Below are the code and all the weights of a small trained network. Each question names an input and a target symbol and asks about switching units off, where a switched-off unit gives its printed mean instead of its output.

import numpy as np


def w(rows, s, z=0):
    codes = np.array(rows[::2]) - 128.0
    scale = np.full(codes.shape[1], s)
    scale[-1] = z or s
    return codes * scale


def f(y):
    return y / 2 * (1 + np.tanh(0.7978845608 * (y + 0.044715 * y**3)))


def softmax(a):
    e = np.exp(a - a.max(-1, keepdims=True))
    return e / e.sum(-1, keepdims=True)


def log_softmax(a):
    a = a - a.max(-1, keepdims=True)
    return a - np.log(np.exp(a).sum(-1, keepdims=True))


def net(x, mask):
    ids = ['ΔΛΠβηθσω'.index(c) for c in x.split()]
    T = len(ids)
    res = E[ids] + P[:T]
    u = 0
    for l in range(2):
        r = res
        for j in range(2):
            rows = slice(3 * j, 3 * j + 3)
            q, k, v = (r @ M[l][rows].T for M in (Q, K, V))
            z = softmax(np.where(np.tri(T) > 0, q @ k.T / 3**0.5, -1e9)) @ v
            o = O[l][rows]
            res = res + np.where(mask[u + j], z, o[:, -1]) @ o[:, :-1]
        u += 2
        y = f(res @ A[l][:, :-1].T + A[l][:, -1])
        res = res + np.where(mask[u : u + 8], y, B[l][:, -1]) @ B[l][:, :-1]
        u += 8
    return log_softmax(res[-1] @ U[:, :-1].T + U[:, -1])


Q, K, V, O, A, B = {}, {}, {}, {}, {}, {}
E = w([
[116,136,90],'Δ',
[141,90,203],'Λ',
[69,192,205],'Π',
[138,89,100],'β',
[73,120,117],'η',
[48,190,23],'θ',
[29,118,43],'σ',
[78,158,249],'ω',
],0.014)
P = w([
[156,121,100],'0',
[117,182,175],'1',
[170,110,206],'2',
[148,131,164],'3',
[96,142,255],'4',
[73,149,167],'5',
[155,253,109],'6',
],0.009)
Q[0] = w([
[113,230,175],'L0H1',
[182,73,178],'L0H1',
[94,79,143],'L0H1',
[148,141,155],'L0H2',
[74,115,208],'L0H2',
[179,10,14],'L0H2',
],0.011)
K[0] = w([
[194,118,110],'L0H1',
[66,32,142],'L0H1',
[101,113,246],'L0H1',
[176,159,51],'L0H2',
[138,146,96],'L0H2',
[102,191,131],'L0H2',
],0.012)
V[0] = w([
[218,40,76],'L0H1',
[127,114,64],'L0H1',
[139,146,63],'L0H1',
[243,66,133],'L0H2',
[227,185,180],'L0H2',
[162,7,45],'L0H2',
],0.011)
O[0] = w([
[25,155,56,3],'L0H1',
[162,38,133,103],'L0H1',
[118,80,209,107],'L0H1',
[1,117,135,40],'L0H2',
[104,144,201,68],'L0H2',
[101,34,8,85],'L0H2',
],0.0072,0.0051)
A[0] = w([
[77,216,229,43],'L0N1',
[185,200,224,145],'L0N2',
[149,190,139,134],'L0N3',
[112,71,213,249],'L0N4',
[47,127,82,145],'L0N5',
[71,163,143,217],'L0N6',
[255,62,128,162],'L0N7',
[45,172,192,58],'L0N8',
],0.0089,0.002)
B[0] = w([
[129,139,142,211],'L0N1',
[74,94,41,253],'L0N2',
[164,155,200,169],'L0N3',
[117,177,60,161],'L0N4',
[124,67,178,143],'L0N5',
[202,2,29,150],'L0N6',
[42,189,33,176],'L0N7',
[178,114,123,161],'L0N8',
],0.0062,0.011)
Q[1] = w([
[172,71,220],'L1H1',
[82,134,12],'L1H1',
[141,99,139],'L1H1',
[215,191,15],'L1H2',
[82,178,130],'L1H2',
[81,131,254],'L1H2',
],0.008)
K[1] = w([
[177,201,104],'L1H1',
[68,2,109],'L1H1',
[88,148,72],'L1H1',
[77,156,111],'L1H2',
[114,159,115],'L1H2',
[196,50,154],'L1H2',
],0.0083)
V[1] = w([
[71,47,134],'L1H1',
[229,255,92],'L1H1',
[154,150,59],'L1H1',
[107,158,54],'L1H2',
[42,177,118],'L1H2',
[129,202,188],'L1H2',
],0.0085)
O[1] = w([
[148,61,239,162],'L1H1',
[122,99,71,117],'L1H1',
[49,135,137,235],'L1H1',
[134,157,103,255],'L1H2',
[145,89,147,177],'L1H2',
[193,101,1,45],'L1H2',
],0.0096,0.0041)
A[1] = w([
[141,93,246,124],'L1N1',
[180,110,181,2],'L1N2',
[177,2,18,176],'L1N3',
[176,65,249,63],'L1N4',
[48,105,205,86],'L1N5',
[103,126,166,83],'L1N6',
[183,118,112,18],'L1N7',
[208,227,120,173],'L1N8',
],0.0083,0.0028)
B[1] = w([
[140,76,56,254],'L1N1',
[151,182,58,150],'L1N2',
[184,244,150,182],'L1N3',
[165,187,98,241],'L1N4',
[152,217,145,235],'L1N5',
[204,175,106,163],'L1N6',
[128,253,105,122],'L1N7',
[134,111,134,191],'L1N8',
],0.0071,0.0093)
U = w([
[11,181,163,142],'Δ',
[73,113,128,152],'Λ',
[113,127,179,64],'Π',
[117,33,132,207],'β',
[25,89,116,135],'η',
[114,26,124,237],'θ',
[111,76,84,2],'σ',
[44,88,87,78],'ω',
],0.011,0.0054)

Each question gives the input, a string of symbols that net reads in full, and the target symbol t.
The units are the heads (3 rows each of Q, K, V and O) and the neurons (one row each of A and B). Each row of codes is followed by its name. A weight is (code - 128) times the scale printed after its matrix; where a second scale follows, it is the last column's (O, A, B and U).
mask holds one flag per unit, layer by layer, with each layer's heads first. A switched-off unit (its flag False) gives its mean, the last column of its rows in O or B, instead of its output. The means were averaged over made-up inputs and are rounded, as every weight is.
A unit's drop is (log p(t) with every unit on - log p(t) with that unit switched off) / (log p(t) with every unit on - log p(t) with every unit switched off).
The circuit of an input: a set's keep is (log p(t) with only the set's units on - log p(t) with every unit switched off) / (log p(t) with every unit on - log p(t) with every unit switched off). Starting from the 12 units with the biggest drops (on a tie, the unit counted first), units are removed one at a time, each time the one whose removal leaves the highest keep (on an exact tie, the one counted first), for as long as the keep stays at least 0.8.
units of the circuit, in order: the units of the circuit, biggest drop first
most important unit: the unit with the biggest drop
k most important neurons: the k neurons with the biggest drops, biggest first
which heads matter: for each layer, one digit per head in row order, 1 if its drop is at least 0.15 and else 0, layers parted by /
drop of u: that unit's drop, to one decimal
input σ β η, target Δ: 3 most important neurons : (L1N5 L0N7 L0N3)
input σ Δ Π σ, target Δ: units of the circuit, in order : (L0H2 L1H2)
input β σ η σ, target Π: which heads matter : 11 / 11
input β σ θ θ, target Π: units of the circuit, in order : (L1H1 L0H2 L0H1 L0N5)
input β β η ω η, target Π: most important unit : L0H2
input β Δ β Π η η Δ, target Π: units of the circuit, in order : (L0H2 L1H1 L0H1)
input σ θ σ, target Δ: units of the circuit, in order : (L0H2 L0N7 L1H2 L1H1)
input β Δ θ β θ β, target Π: units of the circuit, in order : (L0H2 L1H1 L0H1 L0N5)
input σ θ Δ η, target Δ: which heads matter : 11 / 11
input Π Π Π Δ Π θ θ, target σ: units of the circuit, in order : (L1H2 L0H2)
input σ Δ η σ Π θ β, target Δ: which heads matter : 11 / 10
input β β Δ ω Δ, target Π: 3 most important neurons : (L1N5 L0N5 L1N4)
input β θ β Λ, target Δ: which heads matter : 01 / 01
input σ σ θ β η β, target Δ: most important unit : L0H2
input β Δ σ Π Π Π, target Π: 2 most important neurons : (L1N5 L0N5)
input σ β Π Δ, target Δ: 3 most important neurons : (L0N7 L1N1 L0N3)
input β Λ β β σ β, target Π: 3 most important neurons : (L1N5 L0N5 L1N4)
input β Λ Λ β σ η, target Π: 2 most important neurons : (L1N5 L0N5)
input σ ω η Δ, target Δ: 2 most important neurons : (L0N7 L1N1)
input β θ η σ, target Π: drop of L1H2 : 0.1
input β σ ω θ, target Π: drop of L1H1 : 0.5
input β η Π Δ θ Π, target Π: drop of L0H1 : 0.7
